Below are the code and all the weights of a small trained network. Each question names an input and a class and asks about switching units off, where a switched-off unit gives its printed mean instead of its output.

import numpy as np


def w(rows, s, z=0):
    codes = np.array(rows[::2]) - 128.0
    scale = np.full(codes.shape[1], s)
    scale[-1] = z or s
    return codes * scale


def norm(h):
    return h / np.sqrt((h * h).mean(-1, keepdims=True) + 1e-5)


def f(y):
    return np.maximum(y, 0)


def log_softmax(a):
    a = a - a.max(-1, keepdims=True)
    return a - np.log(np.exp(a).sum(-1, keepdims=True))


def net(x, mask):
    res = np.array(x, float).reshape(1, 3) / 4 @ E
    u = 0
    for l in range(2):
        y = f(norm(res) @ A[l][:, :-1].T + A[l][:, -1])
        res = res + np.where(mask[u : u + 9], y, B[l][:, -1]) @ B[l][:, :-1]
        u += 9
    return log_softmax(norm(res)[-1] @ U[:, :-1].T + U[:, -1])


A, B = {}, {}
E = w([
[247,127,93],'x0',
[122,68,160],'x1',
[84,139,47],'x2',
],0.011)
A[0] = w([
[115,158,175,125],'L0N0',
[145,36,146,223],'L0N1',
[130,93,72,119],'L0N2',
[203,130,62,61],'L0N3',
[192,101,105,61],'L0N4',
[148,191,109,194],'L0N5',
[135,169,254,194],'L0N6',
[143,166,117,1],'L0N7',
[68,117,84,118],'L0N8',
],0.016,0.0049)
B[0] = w([
[72,179,144,168],'L0N0',
[146,137,245,231],'L0N1',
[180,112,169,173],'L0N2',
[140,234,120,220],'L0N3',
[126,149,141,191],'L0N4',
[114,120,70,202],'L0N5',
[38,205,152,253],'L0N6',
[72,162,154,133],'L0N7',
[161,12,144,200],'L0N8',
],0.012,0.0077)
A[1] = w([
[56,150,145,253],'L1N0',
[210,147,92,61],'L1N1',
[122,186,197,162],'L1N2',
[173,151,116,23],'L1N3',
[157,93,177,100],'L1N4',
[48,75,65,152],'L1N5',
[192,129,16,61],'L1N6',
[35,130,198,193],'L1N7',
[3,165,136,163],'L1N8',
],0.014,0.005)
B[1] = w([
[173,99,52,232],'L1N0',
[64,204,80,162],'L1N1',
[87,122,154,235],'L1N2',
[122,99,73,141],'L1N3',
[191,113,208,155],'L1N4',
[226,50,82,185],'L1N5',
[94,213,187,170],'L1N6',
[147,88,136,254],'L1N7',
[131,56,2,232],'L1N8',
],0.0092,0.0099)
U = w([
[224,157,126,1],'0',
[105,34,211,40],'1',
[154,122,60,28],'2',
[48,108,132,164],'3',
[168,159,237,131],'4',
[179,2,64,194],'5',
[189,64,159,17],'6',
[179,224,104,208],'7',
],0.014,0.0065)

Each question gives the input, the list of numbers given to net, and the class t.
The units are the neurons (one row each of A and B). Each row of codes is followed by its name. A weight is (code - 128) times the scale printed after its matrix; where a second scale follows, it is the last column's (A, B and U).
mask holds one flag per neuron, layer by layer. A switched-off neuron (its flag False) gives its mean, the last column of its row in B, instead of its output. The means were averaged over made-up inputs and are rounded, as every weight is.
A unit's drop is (log p(t) with every unit on - log p(t) with that unit switched off) / (log p(t) with every unit on - log p(t) with every unit switched off).
The circuit of an input: a set's keep is (log p(t) with only the set's units on - log p(t) with every unit switched off) / (log p(t) with every unit on - log p(t) with every unit switched off). Starting from the 12 units with the biggest drops (on a tie, the unit counted first), units are removed one at a time, each time the one whose removal leaves the highest keep (on an exact tie, the one counted first), for as long as the keep stays at least 0.8.
units of the circuit, in order: the units of the circuit, biggest drop first
top k neurons: the k neurons with the biggest drops, biggest first
top k neurons in layer l: the k neurons of layer l with the biggest drops, biggest first
drop of u: that unit's drop, to one decimal
input [-4,-1,-5], class 3: units of the circuit, in order	(L0N6, L1N8)
input [2,-7,-4], class 2: units of the circuit, in order	(L0N1)
input [-3,6,6], class 6: top 2 neurons	(L0N8, L0N6)
input [8,1,-6], class 4: units of the circuit, in order	(L1N8, L1N0)
input [-2,0,-5], class 3: units of the circuit, in order	(L0N6, L1N8)
input [8,7,3], class 4: units of the circuit, in order	(L0N1, L1N8)
input [6,6,7], class 7: top 2 neurons	(L0N3, L1N1)
input [1,-7,-3], class 2: top 2 neurons in layer 0	(L0N5, L0N1)
input [1,0,4], class 7: top 2 neurons	(L0N1, L1N6)
input [0,-2,6], class 5: top 3 neurons in layer 0	(L0N8, L0N3, L0N1)
input [2,2,2], class 7: top 2 neurons	(L0N3, L0N8)
input [-1,2,1], class 1: top 2 neurons in layer 0	(L0N3, L0N1)
input [6,4,-1], class 4: drop of L1N8	0.1
input [0,0,-2], class 3: drop of L0N6	0.4
input [7,8,-6], class 4: drop of L1N5	0.0
input [-3,2,2], class 5: drop of L0N2	0.1
input [-1,6,8], class 6: top neuron in layer 0	(L0N2)
input [3,8,7], class 6: top 2 neurons in layer 0	(L0N6, L0N8)
input [-4,-8,-8], class 3: top 2 neurons in layer 0	(L0N6, L0N3)
input [8,4,3], class 7: top neuron in layer 1	(L1N1)
